Here is a tiny trained network, its code and every weight. The questions are about switching its units off for an input and a class, where a switched-off unit gives its printed mean instead of its output.

import numpy as np


def w(rows, s, z=0):
    codes = np.array(rows[::2]) - 128.0
    scale = np.full(codes.shape[1], s)
    scale[-1] = z or s
    return codes * scale


def f(y):
    return np.maximum(y, 0)


def log_softmax(a):
    a = a - a.max(-1, keepdims=True)
    return a - np.log(np.exp(a).sum(-1, keepdims=True))


def net(x, mask):
    res = np.array(x, float).reshape(1, 2) / 4 @ E
    y = f(res @ A[0][:, :-1].T + A[0][:, -1])
    res = res + np.where(mask, y, B[0][:, -1]) @ B[0][:, :-1]
    return log_softmax(res[-1] @ U[:, :-1].T + U[:, -1])


A, B = {}, {}
E = w([
[40,77,65,160],'x0',
[95,157,230,253],'x1',
],0.013)
A[0] = w([
[146,178,132,49,144],'N1',
[74,89,165,155,98],'N2',
[160,72,56,75,229],'N3',
[74,108,120,176,254],'N4',
[161,219,176,136,220],'N5',
[83,78,109,85,167],'N6',
[89,147,138,176,121],'N7',
[201,156,253,162,193],'N8',
],0.014,0.0052)
B[0] = w([
[163,120,112,98,185],'N1',
[150,73,117,133,167],'N2',
[132,99,144,84,228],'N3',
[135,111,248,170,192],'N4',
[100,99,234,127,212],'N5',
[74,104,111,129,180],'N6',
[211,103,138,142,173],'N7',
[86,127,180,110,253],'N8',
],0.015,0.019)
U = w([
[8,136,166,70,203],'0',
[153,158,86,151,35],'1',
[151,101,96,78,89],'2',
[136,106,173,130,253],'3',
[104,185,142,110,6],'4',
[207,110,141,104,6],'5',
],0.017,0.0026)

Each question gives the input, the list of numbers given to net, and the class t.
The units are the neurons (one row each of A and B). Each row of codes is followed by its name. A weight is (code - 128) times the scale printed after its matrix; where a second scale follows, it is the last column's (A, B and U).
mask holds one flag per neuron, in row order. A switched-off neuron (its flag False) gives its mean, the last column of its row in B, instead of its output. The means were averaged over made-up inputs and are rounded, as every weight is.
A unit's drop is (log p(t) with every unit on - log p(t) with that unit switched off) / (log p(t) with every unit on - log p(t) with every unit switched off).
The circuit of an input: a set's keep is (log p(t) with only the set's units on - log p(t) with every unit switched off) / (log p(t) with every unit on - log p(t) with every unit switched off). Starting from all 8 units, units are removed one at a time, each time the one whose removal leaves the highest keep (on an exact tie, the one counted first), for as long as the keep stays at least 0.8.
circuit, biggest first: the units of the circuit, biggest drop first
k most important neurons: the k neurons with the biggest drops, biggest first
drop when u is switched off: that unit's drop, to one decimal
input [4,-8], class 2: circuit, biggest first -> (N8)
input [-3,5], class 0: 3 most important neurons -> (N8 N5 N1)
input [0,-4], class 2: circuit, biggest first -> (N5 N4)
input [-6,-8], class 2: circuit, biggest first -> (N4 N5)
input [-3,-3], class 5: 3 most important neurons -> (N8 N6 N1)
input [4,0], class 3: 3 most important neurons -> (N8 N4 N5)
input [-3,0], class 0: 3 most important neurons -> (N7 N4 N2)
input [-2,-2], class 5: 3 most important neurons -> (N8 N6 N5)
input [-4,0], class 0: 2 most important neurons -> (N7 N4)
input [-1,-7], class 2: drop when N8 is switched off -> 0.1
input [-7,6], class 0: drop when N8 is switched off -> 0.6
input [-6,4], class 0: drop when N6 is switched off -> 0.0
